Here is a tiny trained network, its code and every weight. The questions are about switching its units off for an input and a class, where a switched-off unit gives its printed mean instead of its output.

import numpy as np


def w(rows, s, z=0):
    codes = np.array(rows[::2]) - 128.0
    scale = np.full(codes.shape[1], s)
    scale[-1] = z or s
    return codes * scale


def f(y):
    return y / 2 * (1 + np.tanh(0.7978845608 * (y + 0.044715 * y**3)))


def log_softmax(a):
    a = a - a.max(-1, keepdims=True)
    return a - np.log(np.exp(a).sum(-1, keepdims=True))


def net(x, mask):
    res = np.array(x, float).reshape(1, 3) / 4 @ E
    y = f(res @ A[0][:, :-1].T + A[0][:, -1])
    res = res + np.where(mask, y, B[0][:, -1]) @ B[0][:, :-1]
    return log_softmax(res[-1] @ U[:, :-1].T + U[:, -1])


A, B = {}, {}
E = w([
[114,225,58,216,127,181,196,170,78],'x0',
[46,196,245,118,77,156,92,52,134],'x1',
[86,161,63,53,200,147,174,104,240],'x2',
],0.011)
A[0] = w([
[109,147,79,125,201,178,162,108,216,188],'N1',
[163,61,112,43,193,126,127,154,177,253],'N2',
[133,217,122,196,115,183,169,153,128,176],'N3',
[110,171,130,198,60,153,130,55,69,200],'N4',
[2,161,182,126,71,152,91,54,163,235],'N5',
[142,57,157,108,98,40,111,78,73,239],'N6',
[217,132,127,193,108,106,70,126,82,233],'N7',
[202,111,40,175,118,119,132,155,111,208],'N8',
[80,178,94,124,153,199,141,124,118,128],'N9',
[101,112,180,161,80,145,102,78,110,105],'N10',
[122,150,171,159,35,171,88,86,76,142],'N11',
[101,193,64,204,116,211,180,137,85,225],'N12',
[12,202,155,62,151,157,163,98,186,128],'N13',
],0.0085,0.0044)
B[0] = w([
[108,132,54,131,195,94,159,31,171,218],'N1',
[122,106,99,72,59,76,52,120,196,234],'N2',
[65,141,103,240,157,159,137,150,170,189],'N3',
[117,132,121,212,106,172,94,128,73,197],'N4',
[93,174,176,90,81,246,118,101,105,247],'N5',
[206,74,140,90,68,160,81,129,101,229],'N6',
[192,118,167,138,124,115,173,210,96,207],'N7',
[154,26,145,173,157,55,194,111,122,198],'N8',
[149,163,64,186,162,169,158,74,179,168],'N9',
[90,154,80,88,135,145,101,134,57,182],'N10',
[73,130,74,156,57,166,102,184,91,205],'N11',
[132,122,132,254,159,103,192,124,130,214],'N12',
[166,180,146,132,126,184,166,29,134,222],'N13',
],0.009,0.014)
U = w([
[254,100,187,97,92,91,98,197,100,203],'0',
[168,108,198,189,162,91,169,177,72,186],'1',
[102,133,53,40,135,60,59,115,160,173],'2',
[104,146,100,145,179,71,174,104,154,81],'3',
[130,135,189,66,93,172,73,137,28,178],'4',
[90,219,113,179,76,155,118,207,97,52],'5',
[145,199,198,45,88,157,135,63,139,116],'6',
[124,200,153,159,196,188,122,78,105,6],'7',
],0.0087,0.0017)

Each question gives the input, the list of numbers given to net, and the class t.
The units are the neurons (one row each of A and B). Each row of codes is followed by its name. A weight is (code - 128) times the scale printed after its matrix; where a second scale follows, it is the last column's (A, B and U).
mask holds one flag per neuron, in row order. A switched-off neuron (its flag False) gives its mean, the last column of its row in B, instead of its output. The means were averaged over made-up inputs and are rounded, as every weight is.
A unit's drop is (log p(t) with every unit on - log p(t) with that unit switched off) / (log p(t) with every unit on - log p(t) with every unit switched off).
The circuit of an input: a set's keep is (log p(t) with only the set's units on - log p(t) with every unit switched off) / (log p(t) with every unit on - log p(t) with every unit switched off). Starting from the 12 units with the biggest drops (on a tie, the unit counted first), units are removed one at a time, each time the one whose removal leaves the highest keep (on an exact tie, the one counted first), for as long as the keep stays at least 0.8.
circuit, biggest first: the units of the circuit, biggest drop first
most important unit: the unit with the biggest drop
k most important neurons: the k neurons with the biggest drops, biggest first
drop of u: that unit's drop, to one decimal
input [0,-2,-8], class 0: circuit, biggest first -> (N6; N7)
input [7,-7,0], class 1: circuit, biggest first -> (N8)
input [3,0,-6], class 1: circuit, biggest first -> (N5; N7)
input [6,3,1], class 7: circuit, biggest first -> (N9; N2)
input [0,1,-1], class 4: circuit, biggest first -> (N12; N1)
input [0,-6,-1], class 0: circuit, biggest first -> (N3; N1)
input [1,8,-3], class 5: 4 most important neurons -> (N11; N4; N3; N6)
input [-4,6,0], class 4: circuit, biggest first -> (N1; N10)
input [-1,-7,1], class 2: 2 most important neurons -> (N2; N12)
input [-2,0,1], class 2: 2 most important neurons -> (N5; N13)
input [-8,0,-1], class 0: 2 most important neurons -> (N6; N1)
input [-5,0,3], class 2: 3 most important neurons -> (N2; N5; N7)
input [6,0,8], class 3: 2 most important neurons -> (N1; N5)
input [6,-1,-6], class 1: most important unit -> N8
input [1,6,-2], class 5: 3 most important neurons -> (N11; N6; N4)
input [2,-3,-8], class 1: 2 most important neurons -> (N2; N8)
input [-2,-1,-8], class 0: drop of N5 -> 0.3
input [0,-6,-2], class 0: drop of N8 -> -0.1
input [-3,-1,3], class 2: drop of N5 -> 0.1
input [-1,-3,0], class 0: drop of N1 -> 0.4
input [1,-3,4], class 3: most important neuron -> (N6)
